Below is a small trained network, with its code and all its weights. Each question gives an input and a class and asks what happens when units are switched off, that is, made to give their printed mean instead of their output.

import numpy as np


def w(rows, s, z=0):
    codes = np.array(rows[::2]) - 128.0
    scale = np.full(codes.shape[1], s)
    scale[-1] = z or s
    return codes * scale


def f(y):
    return y / 2 * (1 + np.tanh(0.7978845608 * (y + 0.044715 * y**3)))


def log_softmax(a):
    a = a - a.max(-1, keepdims=True)
    return a - np.log(np.exp(a).sum(-1, keepdims=True))


def net(x, mask):
    res = np.array(x, float).reshape(1, 4) / 4 @ E
    y = f(res @ A[0][:, :-1].T + A[0][:, -1])
    res = res + np.where(mask, y, B[0][:, -1]) @ B[0][:, :-1]
    return log_softmax(res[-1] @ U[:, :-1].T + U[:, -1])


A, B = {}, {}
E = w([
[160,61,86,21,219,241,168,113],'x0',
[20,152,8,164,154,137,180,148],'x1',
[217,200,47,58,195,10,95,121],'x2',
[196,147,77,136,2,150,239,109],'x3',
],0.0075)
A[0] = w([
[172,166,49,111,174,56,106,123,99],'neuron 1',
[113,157,53,109,172,62,158,120,137],'neuron 2',
[77,96,151,149,105,164,140,104,36],'neuron 3',
[191,147,203,140,153,131,146,105,68],'neuron 4',
[88,141,55,141,135,116,139,118,101],'neuron 5',
[63,158,96,128,133,148,134,149,91],'neuron 6',
[167,110,96,83,167,162,145,155,74],'neuron 7',
[153,184,121,138,108,169,166,106,82],'neuron 8',
[101,170,180,180,95,82,113,140,179],'neuron 9',
[58,119,147,181,107,208,131,118,186],'neuron 10',
[135,142,121,45,183,198,139,128,85],'neuron 11',
[165,153,68,146,75,149,165,116,75],'neuron 12',
[181,132,109,136,160,90,121,157,92],'neuron 13',
[50,126,58,119,116,124,144,142,90],'neuron 14',
[94,169,156,142,169,151,75,116,57],'neuron 15',
[82,128,182,102,187,115,85,121,96],'neuron 16',
[59,129,167,120,240,85,86,149,161],'neuron 17',
[99,87,164,145,104,171,147,119,38],'neuron 18',
[120,147,134,162,52,66,69,119,118],'neuron 19',
[70,158,37,181,155,135,164,104,92],'neuron 20',
[147,145,124,117,103,133,188,117,255],'neuron 21',
[206,116,193,133,125,134,118,102,230],'neuron 22',
[78,159,57,143,133,146,135,122,228],'neuron 23',
[124,148,111,188,92,56,79,140,67],'neuron 24',
[148,159,123,136,74,139,188,147,60],'neuron 25',
[103,144,152,155,122,76,139,127,88],'neuron 26',
[82,154,207,171,88,254,123,134,90],'neuron 27',
[187,161,147,93,140,102,114,111,176],'neuron 28',
[132,140,125,117,134,138,156,156,104],'neuron 29',
[85,194,166,157,89,50,160,113,114],'neuron 30',
[164,113,145,112,136,141,163,127,203],'neuron 31',
[173,128,194,71,83,133,97,137,90],'neuron 32',
[175,117,118,149,116,166,90,85,15],'neuron 33',
[97,111,174,132,96,138,150,171,74],'neuron 34',
[166,159,101,134,62,170,161,117,86],'neuron 35',
[82,119,146,166,197,140,64,124,68],'neuron 36',
[222,164,67,89,148,54,115,123,77],'neuron 37',
[86,129,171,153,177,103,93,164,35],'neuron 38',
[114,107,131,166,100,71,114,160,58],'neuron 39',
[159,110,107,109,168,203,128,125,26],'neuron 40',
[98,121,69,135,138,141,164,141,112],'neuron 41',
[164,102,97,62,183,244,158,110,141],'neuron 42',
[95,151,139,150,89,99,105,119,73],'neuron 43',
[102,76,183,130,93,157,155,144,76],'neuron 44',
[209,95,161,102,125,165,84,115,109],'neuron 45',
[183,117,51,113,43,107,199,161,129],'neuron 46',
[191,110,129,141,70,128,182,121,49],'neuron 47',
[197,148,221,119,113,122,122,147,69],'neuron 48',
],0.0094,0.0047)
B[0] = w([
[227,133,170,104,109,112,175,103,228],'neuron 1',
[140,140,177,120,95,137,150,180,212],'neuron 2',
[162,130,163,86,143,42,113,82,158],'neuron 3',
[99,111,165,122,145,81,68,135,155],'neuron 4',
[105,131,159,111,135,101,92,161,169],'neuron 5',
[101,126,166,119,139,96,86,132,159],'neuron 6',
[128,113,120,153,170,70,143,92,180],'neuron 7',
[122,118,122,111,134,122,85,92,150],'neuron 8',
[101,138,71,172,147,160,200,151,207],'neuron 9',
[201,159,161,111,85,152,195,167,223],'neuron 10',
[98,117,81,158,174,82,162,88,205],'neuron 11',
[122,127,121,95,131,136,58,68,179],'neuron 12',
[158,122,151,99,133,104,129,122,161],'neuron 13',
[94,115,189,136,150,57,53,147,179],'neuron 14',
[120,123,122,90,138,115,85,76,152],'neuron 15',
[100,128,111,98,101,165,87,72,187],'neuron 16',
[119,142,91,116,59,250,117,94,246],'neuron 17',
[171,133,166,88,145,58,112,94,161],'neuron 18',
[103,122,92,161,175,121,184,118,196],'neuron 19',
[48,127,210,115,166,61,58,167,200],'neuron 20',
[131,129,96,149,90,217,150,151,202],'neuron 21',
[65,147,153,143,94,179,130,229,213],'neuron 22',
[92,130,149,162,110,167,142,218,209],'neuron 23',
[115,116,108,156,174,74,158,82,180],'neuron 24',
[115,112,114,96,145,119,77,59,166],'neuron 25',
[122,115,107,128,160,101,131,115,148],'neuron 26',
[226,140,165,96,119,104,184,114,220],'neuron 27',
[139,131,165,125,102,143,141,178,197],'neuron 28',
[123,126,128,138,129,114,115,118,130],'neuron 29',
[121,112,77,159,181,116,174,118,192],'neuron 30',
[110,132,115,161,111,168,148,149,173],'neuron 31',
[70,126,173,117,143,73,66,164,176],'neuron 32',
[109,126,150,104,163,75,88,94,122],'neuron 33',
[149,134,144,106,145,95,137,113,152],'neuron 34',
[107,123,115,90,126,146,69,69,180],'neuron 35',
[124,118,117,89,110,144,48,60,182],'neuron 36',
[217,138,188,81,116,91,170,87,235],'neuron 37',
[118,107,123,77,150,102,81,58,163],'neuron 38',
[118,117,103,129,164,69,117,106,148],'neuron 39',
[112,106,101,129,184,26,98,68,165],'neuron 40',
[92,119,151,136,148,101,101,146,171],'neuron 41',
[104,141,54,194,181,106,213,117,255],'neuron 42',
[122,119,119,139,168,94,132,97,151],'neuron 43',
[174,133,171,96,125,94,133,111,172],'neuron 44',
[70,129,157,145,155,94,101,155,182],'neuron 45',
[113,132,101,99,89,209,98,70,223],'neuron 46',
[93,117,126,89,149,122,51,62,172],'neuron 47',
[65,126,179,135,167,57,57,148,179],'neuron 48',
],0.021,0.0094)
U = w([
[242,153,216,74,98,91,186,76,106],'0',
[109,110,60,207,203,92,188,51,109],'1',
[107,120,113,75,87,221,52,2,102],'2',
[69,131,222,143,130,95,68,181,135],'3',
[167,134,103,202,47,245,180,199,255],'4',
[204,63,86,173,107,107,75,127,81],'5',
],0.009,0.0043)

Each question gives the input, the list of numbers given to net, and the class t.
The units are the neurons (one row each of A and B). Each row of codes is followed by its name. A weight is (code - 128) times the scale printed after its matrix; where a second scale follows, it is the last column's (A, B and U).
mask holds one flag per neuron, in row order. A switched-off neuron (its flag False) gives its mean, the last column of its row in B, instead of its output. The means were averaged over made-up inputs and are rounded, as every weight is.
A unit's drop is (log p(t) with every unit on - log p(t) with that unit switched off) / (log p(t) with every unit on - log p(t) with every unit switched off).
The circuit of an input: a set's keep is (log p(t) with only the set's units on - log p(t) with every unit switched off) / (log p(t) with every unit on - log p(t) with every unit switched off). Starting from the 12 units with the biggest drops (on a tie, the unit counted first), units are removed one at a time, each time the one whose removal leaves the highest keep (on an exact tie, the one counted first), for as long as the keep stays at least 0.8.
units of the circuit, in order: the units of the circuit, biggest drop first
top k neurons: the k neurons with the biggest drops, biggest first
drop when u is switched off: that unit's drop, to one decimal
input [5,-1,-6,-5], class 0: top neuron : (neuron 27)
input [-5,3,-6,-3], class 0: top 2 neurons : (neuron 10; neuron 27)
input [-5,-3,-4,-6], class 2: top 3 neurons : (neuron 42; neuron 17; neuron 36)
input [-3,0,-1,2], class 4: top 2 neurons : (neuron 42; neuron 11)
input [-6,-3,4,-7], class 2: top 3 neurons : (neuron 17; neuron 42; neuron 16)
input [5,7,7,-2], class 0: top 2 neurons : (neuron 1; neuron 37)
input [-4,7,-1,7], class 2: top 2 neurons : (neuron 46; neuron 12)
input [8,8,-8,7], class 0: top 3 neurons : (neuron 10; neuron 27; neuron 18)
input [0,-5,3,-5], class 2: top 2 neurons : (neuron 17; neuron 16)
input [8,3,-8,-1], class 0: top 3 neurons : (neuron 10; neuron 27; neuron 44)
input [3,7,-6,7], class 2: top 4 neurons : (neuron 46; neuron 35; neuron 12; neuron 25)
input [-7,2,5,-7], class 1: top 2 neurons : (neuron 24; neuron 19)
input [-6,2,-6,-3], class 0: top 3 neurons : (neuron 10; neuron 27; neuron 42)
input [-3,2,4,-6], class 2: units of the circuit, in order : (neuron 17)
input [-5,-5,-3,4], class 1: top 4 neurons : (neuron 19; neuron 9; neuron 30; neuron 20)
input [2,2,6,7], class 2: top 3 neurons : (neuron 46; neuron 12; neuron 27)
input [8,-7,-2,0], class 1: drop when neuron 42 is switched off : 1.2
input [1,8,-8,-5], class 0: drop when neuron 10 is switched off : 1.6
input [3,2,-7,-3], class 0: drop when neuron 20 is switched off : 0.0
input [8,-5,3,6], class 1: units of the circuit, in order : (neuron 42)
input [-2,4,-4,-2], class 0: drop when neuron 45 is switched off : 0.1
